Below is a small trained network, with its code and all its weights. Each question gives an input and a target symbol and asks what happens when units are switched off, that is, made to give their printed mean instead of their output.

import numpy as np


def w(rows, s, z=0):
    codes = np.array(rows[::2]) - 128.0
    scale = np.full(codes.shape[1], s)
    scale[-1] = z or s
    return codes * scale


def norm(h):
    return h / np.sqrt((h * h).mean(-1, keepdims=True) + 1e-5)


def f(y):
    return y / 2 * (1 + np.tanh(0.7978845608 * (y + 0.044715 * y**3)))


def softmax(a):
    e = np.exp(a - a.max(-1, keepdims=True))
    return e / e.sum(-1, keepdims=True)


def log_softmax(a):
    a = a - a.max(-1, keepdims=True)
    return a - np.log(np.exp(a).sum(-1, keepdims=True))


def net(x, mask):
    ids = ['αγδεζηθλμξπστψω'.index(c) for c in x.split()]
    T = len(ids)
    res = E[ids] + P[:T]
    u = 0
    for l in range(2):
        q, k, v = (norm(res) @ M[l].T for M in (Q, K, V))
        z = softmax(np.where(np.tri(T) > 0, q @ k.T / 2**0.5, -1e9)) @ v
        res = res + np.where(mask[u], z, O[l][:, -1]) @ O[l][:, :-1]
        u += 1
        y = f(norm(res) @ A[l][:, :-1].T + A[l][:, -1])
        res = res + np.where(mask[u : u + 4], y, B[l][:, -1]) @ B[l][:, :-1]
        u += 4
    return log_softmax(norm(res)[-1] @ U[:, :-1].T + U[:, -1])


Q, K, V, O, A, B = {}, {}, {}, {}, {}, {}
E = w([
[94,138,177,60,143,103,129,118],'α',
[101,175,75,148,69,121,137,109],'γ',
[121,141,128,117,154,107,128,152],'δ',
[62,98,115,145,141,179,157,117],'ε',
[30,132,211,163,92,224,117,124],'ζ',
[107,108,86,135,64,117,102,130],'η',
[101,55,77,49,91,83,66,149],'θ',
[169,185,165,124,112,126,205,114],'λ',
[109,128,127,99,59,161,113,136],'μ',
[95,126,63,196,109,79,139,179],'ξ',
[148,138,181,151,128,141,104,120],'π',
[141,50,158,102,147,106,138,225],'σ',
[56,192,188,218,191,7,34,86],'τ',
[107,141,126,105,161,100,111,167],'ψ',
[98,140,113,73,159,100,117,163],'ω',
],0.016)
P = w([
[172,143,179,84,49,3,180,141],'0',
[128,169,82,74,136,125,158,149],'1',
[133,163,79,95,149,146,141,154],'2',
[148,158,81,116,157,156,140,146],'3',
[166,149,82,133,168,165,141,143],'4',
[164,150,78,128,180,175,136,142],'5',
[164,158,66,113,169,166,147,138],'6',
],0.0045)
Q[0] = w([
[61,69,67,239,2,153,164,68],'L0H0',
[160,85,196,56,201,126,125,128],'L0H0',
],0.0089)
K[0] = w([
[95,99,136,167,232,240,71,33],'L0H0',
[143,147,87,2,56,86,173,219],'L0H0',
],0.006)
V[0] = w([
[182,150,194,182,119,62,43,113],'L0H0',
[124,138,254,227,160,228,89,169],'L0H0',
],0.0039)
O[0] = w([
[254,160,13,154,153,194,73,119,109],'L0H0',
[60,169,160,93,75,85,127,220,7],'L0H0',
],0.0085,0.0022)
A[0] = w([
[100,75,171,85,227,100,121,13,36],'L0N0',
[133,147,34,120,140,173,149,223,81],'L0N1',
[151,87,202,3,158,165,168,159,3],'L0N2',
[68,51,63,122,206,60,162,167,248],'L0N3',
],0.0053,0.0012)
B[0] = w([
[56,184,59,125,54,114,80,133,157],'L0N0',
[194,149,142,130,148,85,126,140,200],'L0N1',
[211,147,209,254,132,127,94,180,152],'L0N2',
[132,106,177,168,87,201,125,63,254],'L0N3',
],0.0096,0.0049)
Q[1] = w([
[210,161,124,124,254,175,35,54],'L1H0',
[114,128,172,33,141,214,208,85],'L1H0',
],0.0094)
K[1] = w([
[215,109,163,123,47,2,105,86],'L1H0',
[182,138,155,65,85,221,172,75],'L1H0',
],0.0087)
V[1] = w([
[70,62,161,175,175,59,1,138],'L1H0',
[16,112,154,148,193,54,184,110],'L1H0',
],0.0061)
O[1] = w([
[158,91,180,85,81,101,69,50,105],'L1H0',
[194,196,125,139,88,255,134,104,2],'L1H0',
],0.0075,0.0008)
A[1] = w([
[175,106,89,117,128,119,87,114,150],'L1N0',
[132,66,79,116,83,139,167,102,159],'L1N1',
[48,192,76,153,100,172,154,159,83],'L1N2',
[37,135,221,126,131,254,207,71,1],'L1N3',
],0.0086,0.0039)
B[1] = w([
[180,169,153,48,97,220,160,168,196],'L1N0',
[91,108,150,116,182,211,49,136,194],'L1N1',
[145,89,166,58,105,114,166,61,252],'L1N2',
[34,200,161,110,254,182,92,146,222],'L1N3',
],0.0085,0.0037)
U = w([
[133,126,171,105,17,115,165,135,171],'α',
[122,99,70,94,137,127,184,40,87],'γ',
[138,170,40,129,123,86,108,207,251],'δ',
[115,110,78,240,115,175,122,123,161],'ε',
[62,167,182,116,154,168,130,146,254],'ζ',
[140,140,85,121,164,128,107,141,63],'η',
[111,43,86,69,111,182,59,152,45],'θ',
[167,195,133,163,184,98,218,146,157],'λ',
[112,140,95,146,158,98,117,146,90],'μ',
[215,195,89,113,95,187,117,157,112],'ξ',
[71,90,96,126,138,77,121,201,179],'π',
[211,62,254,124,144,127,153,142,21],'σ',
[142,205,150,168,131,62,68,83,122],'τ',
[172,89,139,73,192,55,94,115,138],'ψ',
[130,131,108,121,116,120,103,123,36],'ω',
],0.0085,0.0018)

Each question gives the input, a string of symbols that net reads in full, and the target symbol t.
The units are the heads (2 rows each of Q, K, V and O) and the neurons (one row each of A and B). Each row of codes is followed by its name. A weight is (code - 128) times the scale printed after its matrix; where a second scale follows, it is the last column's (O, A, B and U).
mask holds one flag per unit, layer by layer, with each layer's heads first. A switched-off unit (its flag False) gives its mean, the last column of its rows in O or B, instead of its output. The means were averaged over made-up inputs and are rounded, as every weight is.
A unit's drop is (log p(t) with every unit on - log p(t) with that unit switched off) / (log p(t) with every unit on - log p(t) with every unit switched off).
The circuit of an input: a set's keep is (log p(t) with only the set's units on - log p(t) with every unit switched off) / (log p(t) with every unit on - log p(t) with every unit switched off). Starting from all 10 units, units are removed one at a time, each time the one whose removal leaves the highest keep (on an exact tie, the one counted first), for as long as the keep stays at least 0.8.
circuit, biggest first: the units of the circuit, biggest drop first
top k neurons: the k neurons with the biggest drops, biggest first
top k neurons in layer l: the k neurons of layer l with the biggest drops, biggest first
input α ψ γ, target γ: circuit, biggest first => L0N3; L1N2; L0H0
input γ σ η ω, target γ: top 2 neurons in layer 0 => L0N3; L0N0
input τ γ λ γ, target ξ: circuit, biggest first => L0H0; L1N0
input γ ξ γ ξ ω ψ ψ, target γ: top neuron => L0N0
input ψ τ ξ γ, target ξ: circuit, biggest first => L1N0; L0H0
input θ ψ ω ψ ψ, target θ: top 3 neurons => L0N0; L1N0; L1N3
input ξ θ τ τ σ ξ μ, target ξ: top 3 neurons => L0N1; L1N0; L1N2
input ε ξ ξ ξ μ, target ζ: circuit, biggest first => L0H0; L1N3
input σ σ ψ ξ ω, target σ: top 2 neurons => L0N3; L0N2
input γ ε θ ψ, target γ: top 3 neurons => L0N3; L0N0; L1N2
input ζ μ ξ γ ξ ζ η, target α: top 2 neurons => L1N3; L1N2
input γ ζ θ μ γ δ, target γ: top 2 neurons in layer 1 => L1N2; L1N3
input ε π ψ ψ ζ μ, target α: top 2 neurons => L0N3; L1N3
input ξ ψ ψ ξ μ, target π: circuit, biggest first => L1H0
input τ γ ξ π π σ μ, target δ: circuit, biggest first => L0H0; L0N3
input γ ψ δ μ, target π: top 2 neurons => L0N3; L0N0
input γ ψ γ μ λ ω, target γ: top 3 neurons => L0N0; L1N2; L0N3
input ξ ψ γ ξ τ ψ, target ξ: top 2 neurons in layer 1 => L1N0; L1N3
input α ε ξ ζ ξ ξ η, target α: top 2 neurons => L0N3; L1N2
input τ γ γ σ γ ξ ξ, target ξ: top neuron in layer 1 => L1N0
input λ γ ξ ψ λ ψ ω, target λ: top 2 neurons => L0N3; L0N2
input α ε ψ ξ λ γ, target ζ: top 2 neurons => L1N3; L0N1
input θ ξ μ ψ, target θ: top 3 neurons in layer 0 => L0N0; L0N3; L0N2
input σ ξ ψ, target σ: top 2 neurons => L0N3; L1N3
input ξ ξ ψ π, target ξ: top 3 neurons in layer 0 => L0N3; L0N0; L0N2
